Below are the code and all the weights of a small trained network. Each question names an input and a class and asks about switching units off, where a switched-off unit gives its printed mean instead of its output.

import numpy as np


def w(rows, s, z=0):
    codes = np.array(rows[::2]) - 128.0
    scale = np.full(codes.shape[1], s)
    scale[-1] = z or s
    return codes * scale


def norm(h):
    return h / np.sqrt((h * h).mean(-1, keepdims=True) + 1e-5)


def f(y):
    return np.maximum(y, 0)


def log_softmax(a):
    a = a - a.max(-1, keepdims=True)
    return a - np.log(np.exp(a).sum(-1, keepdims=True))


def net(x, mask):
    res = np.array(x, float).reshape(1, 5) / 4 @ E
    u = 0
    for l in range(4):
        y = f(norm(res) @ A[l][:, :-1].T + A[l][:, -1])
        res = res + np.where(mask[u : u + 3], y, B[l][:, -1]) @ B[l][:, :-1]
        u += 3
    return log_softmax(norm(res)[-1] @ U[:, :-1].T + U[:, -1])


A, B = {}, {}
E = w([
[122,187,197,158,135,119],'x0',
[119,93,169,157,212,208],'x1',
[188,100,138,69,17,200],'x2',
[19,165,143,29,156,124],'x3',
[66,180,102,209,66,254],'x4',
],0.0061)
A[0] = w([
[252,37,157,179,239,86,144],'L0N0',
[168,228,168,189,87,113,253],'L0N1',
[99,14,161,112,177,254,239],'L0N2',
],0.0052,0.00043)
B[0] = w([
[80,102,162,141,164,78,255],'L0N0',
[137,125,109,176,160,102,192],'L0N1',
[205,152,253,75,56,103,216],'L0N2',
],0.0068,0.0043)
A[1] = w([
[213,248,104,170,97,131,59],'L1N0',
[45,83,208,51,102,254,193],'L1N1',
[155,129,143,141,145,66,2],'L1N2',
],0.0071,0.00083)
B[1] = w([
[184,141,45,151,189,181,181],'L1N0',
[165,159,61,65,86,134,254],'L1N1',
[79,2,229,76,140,168,185],'L1N2',
],0.0098,0.0051)
A[2] = w([
[255,16,128,163,91,52,2],'L2N0',
[89,116,167,159,168,183,164],'L2N1',
[88,130,124,251,145,148,116],'L2N2',
],0.0072,0.00067)
B[2] = w([
[55,149,102,150,96,140,254],'L2N0',
[116,189,176,31,2,185,164],'L2N1',
[62,112,104,165,92,71,188],'L2N2',
],0.0098,0.0052)
A[3] = w([
[83,252,68,212,130,189,31],'L3N0',
[244,129,13,242,165,131,64],'L3N1',
[138,128,89,32,60,252,11],'L3N2',
],0.004,0.0011)
B[3] = w([
[148,206,90,63,245,163,206],'L3N0',
[182,4,208,152,221,223,174],'L3N1',
[168,197,138,104,2,186,253],'L3N2',
],0.0068,0.0035)
U = w([
[96,89,194,218,65,168,43],'0',
[250,224,79,22,24,196,204],'1',
[208,122,35,255,212,201,5],'2',
[4,168,61,146,185,135,184],'3',
[89,25,158,22,241,36,157],'4',
],0.0093,0.0028)

Each question gives the input, the list of numbers given to net, and the class t.
The units are the neurons (one row each of A and B). Each row of codes is followed by its name. A weight is (code - 128) times the scale printed after its matrix; where a second scale follows, it is the last column's (A, B and U).
mask holds one flag per neuron, layer by layer. A switched-off neuron (its flag False) gives its mean, the last column of its row in B, instead of its output. The means were averaged over made-up inputs and are rounded, as every weight is.
A unit's drop is (log p(t) with every unit on - log p(t) with that unit switched off) / (log p(t) with every unit on - log p(t) with every unit switched off).
The circuit of an input: a set's keep is (log p(t) with only the set's units on - log p(t) with every unit switched off) / (log p(t) with every unit on - log p(t) with every unit switched off). Starting from all 12 units, units are removed one at a time, each time the one whose removal leaves the highest keep (on an exact tie, the one counted first), for as long as the keep stays at least 0.8.
circuit, biggest first: the units of the circuit, biggest drop first
top k neurons: the k neurons with the biggest drops, biggest first
drop of u: that unit's drop, to one decimal
input [2,-4,-2,-5,-1], class 3: circuit, biggest first -> (L2N0)
input [0,8,3,-7,-3], class 0: circuit, biggest first -> (L2N0, L0N0)
input [6,-7,0,3,0], class 3: circuit, biggest first -> (L1N1, L0N2)
input [0,1,-3,-3,3], class 3: circuit, biggest first -> (L2N2, L3N0)
input [2,3,-5,-2,1], class 0: circuit, biggest first -> (L2N1, L1N1)
input [5,-3,6,-4,-6], class 0: top 3 neurons -> (L2N0, L1N1, L3N0)
input [-3,-5,6,-2,-8], class 4: top 2 neurons -> (L1N1, L2N1)
input [-5,2,-1,-7,-3], class 4: top 2 neurons -> (L0N0, L1N2)
input [-2,3,-8,-6,0], class 0: circuit, biggest first -> (L2N1, L1N2)
input [6,-6,1,-6,-5], class 3: circuit, biggest first -> (L2N0, L0N2)
input [-2,-1,-3,-4,6], class 2: circuit, biggest first -> (L1N0, L3N1)
input [1,1,-1,-4,-3], class 4: top 3 neurons -> (L0N0, L1N2, L3N2)
input [-6,-7,-2,-3,-3], class 3: top 2 neurons -> (L2N0, L0N2)
input [-2,-8,-6,-7,-4], class 3: circuit, biggest first -> (L2N0)
input [-7,4,-2,-4,5], class 1: top 3 neurons -> (L3N2, L0N2, L0N1)
input [5,-5,-7,-7,8], class 2: top 2 neurons -> (L1N0, L3N1)
input [1,-5,-2,-1,3], class 2: top 2 neurons -> (L1N0, L0N0)
input [-8,-7,-7,-2,7], class 2: drop of L2N0 -> 0.3
input [-1,4,-8,-6,-2], class 4: drop of L1N2 -> 0.2
input [-7,-7,1,-6,3], class 2: drop of L3N1 -> 0.2
